Below are the code and all the weights of a small trained network. Each question names an input and a class and asks about switching units off, where a switched-off unit gives its printed mean instead of its output.

import numpy as np


def w(rows, s, z=0):
    codes = np.array(rows[::2]) - 128.0
    scale = np.full(codes.shape[1], s)
    scale[-1] = z or s
    return codes * scale


def norm(h):
    return h / np.sqrt((h * h).mean(-1, keepdims=True) + 1e-5)


def f(y):
    return y / 2 * (1 + np.tanh(0.7978845608 * (y + 0.044715 * y**3)))


def log_softmax(a):
    a = a - a.max(-1, keepdims=True)
    return a - np.log(np.exp(a).sum(-1, keepdims=True))


def net(x, mask):
    res = np.array(x, float).reshape(1, 5) / 4 @ E
    u = 0
    for l in range(3):
        y = f(norm(res) @ A[l][:, :-1].T + A[l][:, -1])
        res = res + np.where(mask[u : u + 7], y, B[l][:, -1]) @ B[l][:, :-1]
        u += 7
    return log_softmax(norm(res)[-1] @ U[:, :-1].T + U[:, -1])


A, B = {}, {}
E = w([
[147,108,253],'x0',
[125,131,127],'x1',
[131,126,129],'x2',
[167,10,106],'x3',
[17,85,145],'x4',
],0.0047)
A[0] = w([
[141,152,172,135],'0.n0',
[160,120,168,111],'0.n1',
[111,141,88,108],'0.n2',
[123,86,70,105],'0.n3',
[7,102,149,3],'0.n4',
[148,101,81,113],'0.n5',
[151,84,135,126],'0.n6',
],0.016,0.0055)
B[0] = w([
[85,191,97,201],'0.n0',
[140,134,135,184],'0.n1',
[113,151,235,154],'0.n2',
[85,143,180,215],'0.n3',
[146,2,46,254],'0.n4',
[133,140,122,194],'0.n5',
[88,143,172,189],'0.n6',
],0.008,0.0038)
A[1] = w([
[111,172,154,167],'1.n0',
[140,49,117,173],'1.n1',
[132,97,135,51],'1.n2',
[90,156,95,110],'1.n3',
[93,155,7,69],'1.n4',
[146,141,137,114],'1.n5',
[155,77,145,4],'1.n6',
],0.016,0.0017)
B[1] = w([
[186,3,205,189],'1.n0',
[111,228,89,253],'1.n1',
[90,154,92,144],'1.n2',
[137,198,149,154],'1.n3',
[95,75,216,202],'1.n4',
[55,57,77,136],'1.n5',
[82,233,171,167],'1.n6',
],0.0056,0.0054)
A[2] = w([
[124,222,113,89],'2.n0',
[23,254,170,51],'2.n1',
[80,84,158,181],'2.n2',
[110,117,102,63],'2.n3',
[217,151,122,200],'2.n4',
[117,46,63,252],'2.n5',
[203,252,129,131],'2.n6',
],0.0099,0.0033)
B[2] = w([
[89,58,156,150],'2.n0',
[7,81,213,253],'2.n1',
[182,209,186,229],'2.n2',
[98,110,180,115],'2.n3',
[147,169,38,202],'2.n4',
[232,171,2,222],'2.n5',
[64,77,83,236],'2.n6',
],0.0063,0.0041)
U = w([
[200,105,3,170],'0',
[111,113,151,3],'1',
[188,131,118,247],'2',
[200,139,176,16],'3',
],0.011,0.0022)

Each question gives the input, the list of numbers given to net, and the class t.
The units are the neurons (one row each of A and B). Each row of codes is followed by its name. A weight is (code - 128) times the scale printed after its matrix; where a second scale follows, it is the last column's (A, B and U).
mask holds one flag per neuron, layer by layer. A switched-off neuron (its flag False) gives its mean, the last column of its row in B, instead of its output. The means were averaged over made-up inputs and are rounded, as every weight is.
A unit's drop is (log p(t) with every unit on - log p(t) with that unit switched off) / (log p(t) with every unit on - log p(t) with every unit switched off).
k most important neurons: the k neurons with the biggest drops, biggest first
top k neurons in layer l: the k neurons of layer l with the biggest drops, biggest first
drop of u: that unit's drop, to one decimal
input [-8,5,5,-4,-2], class 3: top 2 neurons in layer 0 -> 0.n0, 0.n2
input [-1,8,3,-7,7], class 0: top neuron in layer 0 -> 0.n4
input [0,-3,5,5,-2], class 1: top 2 neurons in layer 0 -> 0.n0, 0.n2
input [0,-3,-6,-6,-5], class 1: 3 most important neurons -> 0.n0, 2.n5, 0.n4
input [-8,-3,2,3,2], class 3: top 3 neurons in layer 1 -> 1.n1, 1.n0, 1.n6
input [-8,5,-5,-1,-1], class 3: 2 most important neurons -> 1.n0, 1.n1
input [4,6,-3,-8,-7], class 1: top 2 neurons in layer 0 -> 0.n0, 0.n4
input [-5,-8,3,-6,-5], class 1: top 2 neurons in layer 0 -> 0.n4, 0.n1
input [2,-7,2,8,-7], class 1: top 2 neurons in layer 0 -> 0.n6, 0.n4
input [-8,-4,6,-4,-5], class 3: top 3 neurons in layer 1 -> 1.n4, 1.n1, 1.n0
input [-2,3,-8,-8,8], class 0: top 3 neurons in layer 0 -> 0.n4, 0.n3, 0.n6
input [-8,-3,2,3,-3], class 3: 2 most important neurons -> 1.n4, 0.n4
input [0,8,-8,-8,-6], class 1: 2 most important neurons -> 0.n0, 2.n5
input [-4,5,-3,0,-1], class 3: most important neuron -> 1.n0
input [-1,-4,7,-5,-7], class 0: 2 most important neurons -> 1.n1, 1.n6
input [-6,-2,2,0,4], class 3: top 3 neurons in layer 2 -> 2.n6, 2.n2, 2.n4
input [-8,2,4,-5,4], class 3: top 2 neurons in layer 1 -> 1.n4, 1.n1
input [-7,5,6,-4,2], class 3: 2 most important neurons -> 1.n0, 1.n1
input [-1,5,-2,-1,8], class 0: drop of 2.n5 -> 0.1
input [-6,-5,-6,6,-4], class 1: drop of 0.n3 -> 0.2
input [-2,-6,0,-2,6], class 0: drop of 0.n4 -> 1.9
input [-5,-1,4,7,-3], class 1: most important neuron -> 2.n1
